Below is a small trained network, with its code and all its weights. Each question gives an input and a target symbol and asks what happens when units are switched off, that is, made to give their printed mean instead of their output.

import numpy as np


def w(rows, s, z=0):
    codes = np.array(rows[::2]) - 128.0
    scale = np.full(codes.shape[1], s)
    scale[-1] = z or s
    return codes * scale


def f(y):
    return np.maximum(y, 0)


def softmax(a):
    e = np.exp(a - a.max(-1, keepdims=True))
    return e / e.sum(-1, keepdims=True)


def log_softmax(a):
    a = a - a.max(-1, keepdims=True)
    return a - np.log(np.exp(a).sum(-1, keepdims=True))


def net(x, mask):
    ids = ['ΠΨΩεμξσφ'.index(c) for c in x.split()]
    T = len(ids)
    res = E[ids] + P[:T]
    u = 0
    for l in range(2):
        r = res
        for j in range(2):
            rows = slice(2 * j, 2 * j + 2)
            q, k, v = (r @ M[l][rows].T for M in (Q, K, V))
            z = softmax(np.where(np.tri(T) > 0, q @ k.T / 2**0.5, -1e9)) @ v
            o = O[l][rows]
            res = res + np.where(mask[u + j], z, o[:, -1]) @ o[:, :-1]
        u += 2
        y = f(res @ A[l][:, :-1].T + A[l][:, -1])
        res = res + np.where(mask[u : u + 8], y, B[l][:, -1]) @ B[l][:, :-1]
        u += 8
    return log_softmax(res[-1] @ U[:, :-1].T + U[:, -1])


Q, K, V, O, A, B = {}, {}, {}, {}, {}, {}
E = w([
[99,106,33,105,83,120,137,164,163],'Π',
[117,61,148,150,95,199,90,66,190],'Ψ',
[127,4,146,175,140,70,26,85,138],'Ω',
[77,122,139,95,93,171,95,168,109],'ε',
[64,162,116,180,118,89,99,140,144],'μ',
[79,205,72,88,171,81,23,116,37],'ξ',
[112,109,134,139,164,147,210,162,203],'σ',
[136,112,121,151,166,176,85,155,149],'φ',
],0.023)
P = w([
[53,233,225,52,139,64,65,218,212],'0',
[72,185,205,92,111,69,104,213,196],'1',
[110,148,253,55,117,95,144,203,151],'2',
[115,127,217,59,118,106,160,188,142],'3',
[110,112,185,50,112,131,178,192,125],'4',
[104,103,160,45,116,151,191,187,108],'5',
[103,80,123,69,130,138,185,161,99],'6',
[92,56,115,106,145,137,176,138,86],'7',
[82,81,90,84,133,168,176,148,63],'8',
[79,73,71,111,149,161,167,125,55],'9',
[70,106,43,119,138,189,166,127,37],'10',
[68,67,19,122,151,172,176,111,41],'11',
[62,63,16,153,142,169,154,99,23],'12',
],0.0062)
Q[0] = w([
[111,193,147,99,189,156,76,70,56],'0.h0',
[195,240,138,179,166,156,148,116,91],'0.h0',
[41,70,133,87,146,174,117,111,200],'0.h1',
[111,114,123,129,184,154,1,172,100],'0.h1',
],0.0059)
K[0] = w([
[211,158,60,92,71,80,94,170,98],'0.h0',
[126,52,95,139,130,56,186,198,98],'0.h0',
[96,53,155,127,48,188,111,130,226],'0.h1',
[59,145,147,91,91,159,130,1,156],'0.h1',
],0.0048)
V[0] = w([
[133,106,114,70,151,161,137,106,154],'0.h0',
[76,125,183,147,93,185,163,83,101],'0.h0',
[165,114,132,141,125,129,116,172,168],'0.h1',
[196,168,127,143,58,175,128,2,180],'0.h1',
],0.0073)
O[0] = w([
[205,225,28,116,89,150,132,170,176,144],'0.h0',
[97,145,148,134,132,156,137,113,57,83],'0.h0',
[103,207,170,209,113,112,175,121,160,170],'0.h1',
[164,179,116,80,150,184,104,1,73,2],'0.h1',
],0.0092,0.0035)
A[0] = w([
[88,221,137,189,73,168,200,173,69,119],'0.n0',
[145,76,155,148,157,203,177,154,126,133],'0.n1',
[122,143,148,89,65,70,13,132,117,253],'0.n2',
[164,107,165,164,142,240,89,148,185,166],'0.n3',
[96,90,168,137,131,108,181,189,194,238],'0.n4',
[112,141,150,163,182,63,138,133,116,162],'0.n5',
[128,90,96,156,224,124,44,89,122,248],'0.n6',
[230,159,57,115,109,211,201,2,25,103],'0.n7',
],0.0065,0.0023)
B[0] = w([
[146,51,131,30,190,122,198,116,94,165],'0.n0',
[145,205,54,136,180,110,91,125,112,169],'0.n1',
[147,100,101,113,103,133,231,172,209,220],'0.n2',
[85,116,146,107,73,153,57,171,68,199],'0.n3',
[105,205,110,156,86,3,100,123,106,254],'0.n4',
[103,151,50,64,74,66,133,122,146,172],'0.n5',
[150,127,68,135,87,152,186,183,148,220],'0.n6',
[129,111,71,207,147,24,59,214,39,169],'0.n7',
],0.0073,0.0092)
Q[1] = w([
[68,99,101,78,73,135,114,252,175],'1.h0',
[157,136,134,96,152,119,104,129,148],'1.h0',
[158,116,139,112,159,162,136,70,122],'1.h1',
[151,127,138,158,119,123,131,121,144],'1.h1',
],0.015)
K[1] = w([
[150,91,53,144,107,191,82,86,39],'1.h0',
[135,184,173,192,154,106,88,127,161],'1.h0',
[167,130,178,103,2,90,113,187,165],'1.h1',
[172,73,137,168,83,114,110,151,162],'1.h1',
],0.0078)
V[1] = w([
[110,138,98,170,211,90,87,187,100],'1.h0',
[113,89,63,49,95,94,163,66,46],'1.h0',
[119,79,82,73,153,146,86,148,90],'1.h1',
[115,255,111,130,172,94,161,133,106],'1.h1',
],0.0089)
O[1] = w([
[199,76,165,113,112,112,111,77,39,252],'1.h0',
[101,93,218,57,132,63,124,182,212,110],'1.h0',
[197,156,128,96,85,178,90,136,85,176],'1.h1',
[144,122,255,72,154,101,162,100,135,194],'1.h1',
],0.0099,0.011)
A[1] = w([
[127,59,191,139,117,254,129,106,203,136],'1.n0',
[80,77,104,74,54,172,118,209,117,120],'1.n1',
[140,62,189,76,196,169,240,115,151,99],'1.n2',
[84,252,94,150,88,163,124,180,229,254],'1.n3',
[120,84,162,75,111,94,127,78,82,120],'1.n4',
[180,90,209,89,46,146,150,163,129,144],'1.n5',
[44,124,101,138,133,70,161,163,163,177],'1.n6',
[192,115,131,78,223,188,109,113,126,155],'1.n7',
],0.0079,0.0037)
B[1] = w([
[192,174,97,30,73,207,125,2,149,139],'1.n0',
[103,196,109,183,161,176,177,144,147,252],'1.n1',
[159,96,111,134,213,113,127,115,120,162],'1.n2',
[225,114,122,130,117,209,124,31,154,169],'1.n3',
[59,146,152,129,167,101,48,167,125,221],'1.n4',
[180,204,124,167,133,127,96,95,123,228],'1.n5',
[83,79,90,103,133,220,133,94,138,221],'1.n6',
[149,75,122,119,64,137,213,136,154,151],'1.n7',
],0.0077,0.012)
U = w([
[185,165,117,36,113,148,107,3,164,248],'Π',
[160,125,113,106,160,169,175,127,132,192],'Ψ',
[121,90,99,144,163,167,153,184,133,99],'Ω',
[111,125,162,202,134,172,217,245,134,158],'ε',
[58,89,144,103,102,151,150,191,104,6],'μ',
[165,203,133,112,96,90,98,181,193,29],'ξ',
[151,119,112,107,230,130,110,115,141,86],'σ',
[172,121,127,142,110,104,206,141,31,145],'φ',
],0.0062,0.0023)

Each question gives the input, a string of symbols that net reads in full, and the target symbol t.
The units are the heads (2 rows each of Q, K, V and O) and the neurons (one row each of A and B). Each row of codes is followed by its name. A weight is (code - 128) times the scale printed after its matrix; where a second scale follows, it is the last column's (O, A, B and U).
mask holds one flag per unit, layer by layer, with each layer's heads first. A switched-off unit (its flag False) gives its mean, the last column of its rows in O or B, instead of its output. The means were averaged over made-up inputs and are rounded, as every weight is.
A unit's drop is (log p(t) with every unit on - log p(t) with that unit switched off) / (log p(t) with every unit on - log p(t) with every unit switched off).
The circuit of an input: a set's keep is (log p(t) with only the set's units on - log p(t) with every unit switched off) / (log p(t) with every unit on - log p(t) with every unit switched off). Starting from the 12 units with the biggest drops (on a tie, the unit counted first), units are removed one at a time, each time the one whose removal leaves the highest keep (on an exact tie, the one counted first), for as long as the keep stays at least 0.8.
circuit, biggest first: the units of the circuit, biggest drop first
k most important neurons: the k neurons with the biggest drops, biggest first
top k neurons in layer l: the k neurons of layer l with the biggest drops, biggest first
heads that matter: for each layer, one digit per head in row order, 1 if its drop is at least 0.15 and else 0, layers parted by /
input Ψ ξ φ, target Π: circuit, biggest first	(0.h1)
input ξ Ω Π φ ε Ω, target φ: circuit, biggest first	(0.n3 1.h0 0.n2 0.h1)
input φ φ ξ, target φ: circuit, biggest first	(0.n2 1.h0 0.h1)
input φ Π Ω Π ξ φ φ Π ε σ ξ, target σ: heads that matter	11 / 11
input φ φ Π φ ε, target φ: circuit, biggest first	(1.h0 0.n2 0.n3 0.h1)
input φ σ φ ξ, target φ: circuit, biggest first	(0.n2 0.n3 1.h0 0.h1)
input ε ε Ψ Π σ, target Π: circuit, biggest first	(1.n3 1.h0 0.h1)
input φ Π ξ ε, target ξ: heads that matter	01 / 01
input φ φ Π φ ε Π ε Π Ω ε, target ε: 2 most important neurons	(1.n1 0.n7)
input Ω ξ ε, target ξ: circuit, biggest first	(1.n5 1.h0 1.n4)
input Π Π ξ ε φ, target φ: circuit, biggest first	(1.h0 0.n2 0.h1 1.n6)
input φ ε μ μ φ Π Ψ ξ φ φ ε ξ, target Ψ: top 2 neurons in layer 1	(1.n3 1.n1)
input μ σ ξ Π φ μ Ω ε ξ, target ξ: 2 most important neurons	(0.n4 1.n5)
input σ Π ξ φ φ φ Π φ ε Π ξ μ, target ξ: circuit, biggest first	(1.h0 1.n5)
input μ Ω ε σ ε, target σ: top 2 neurons in layer 1	(1.n2 1.n5)
input Ψ φ φ Ψ, target φ: circuit, biggest first	(0.n7 0.h1 0.h0 1.n6)
input Ψ ε φ, target Π: circuit, biggest first	(0.h1)
input ξ Ω Ω, target ξ: heads that matter	00 / 00
input ε Π Π σ Ω, target σ: heads that matter	01 / 01
input ξ ε φ Π, target φ: heads that matter	01 / 10
input φ σ Ω Ω ξ, target ξ: heads that matter	01 / 11
input φ Ω σ Ω Π, target σ: heads that matter	01 / 01
input Π μ Ω ε ξ Ψ φ μ, target Π: heads that matter	00 / 11
input φ Ω Ω μ, target μ: top 2 neurons in layer 1	(1.n6 1.n5)
input Π σ φ φ Ω Π, target φ: 4 most important neurons	(0.n3 0.n2 0.n1 0.n4)
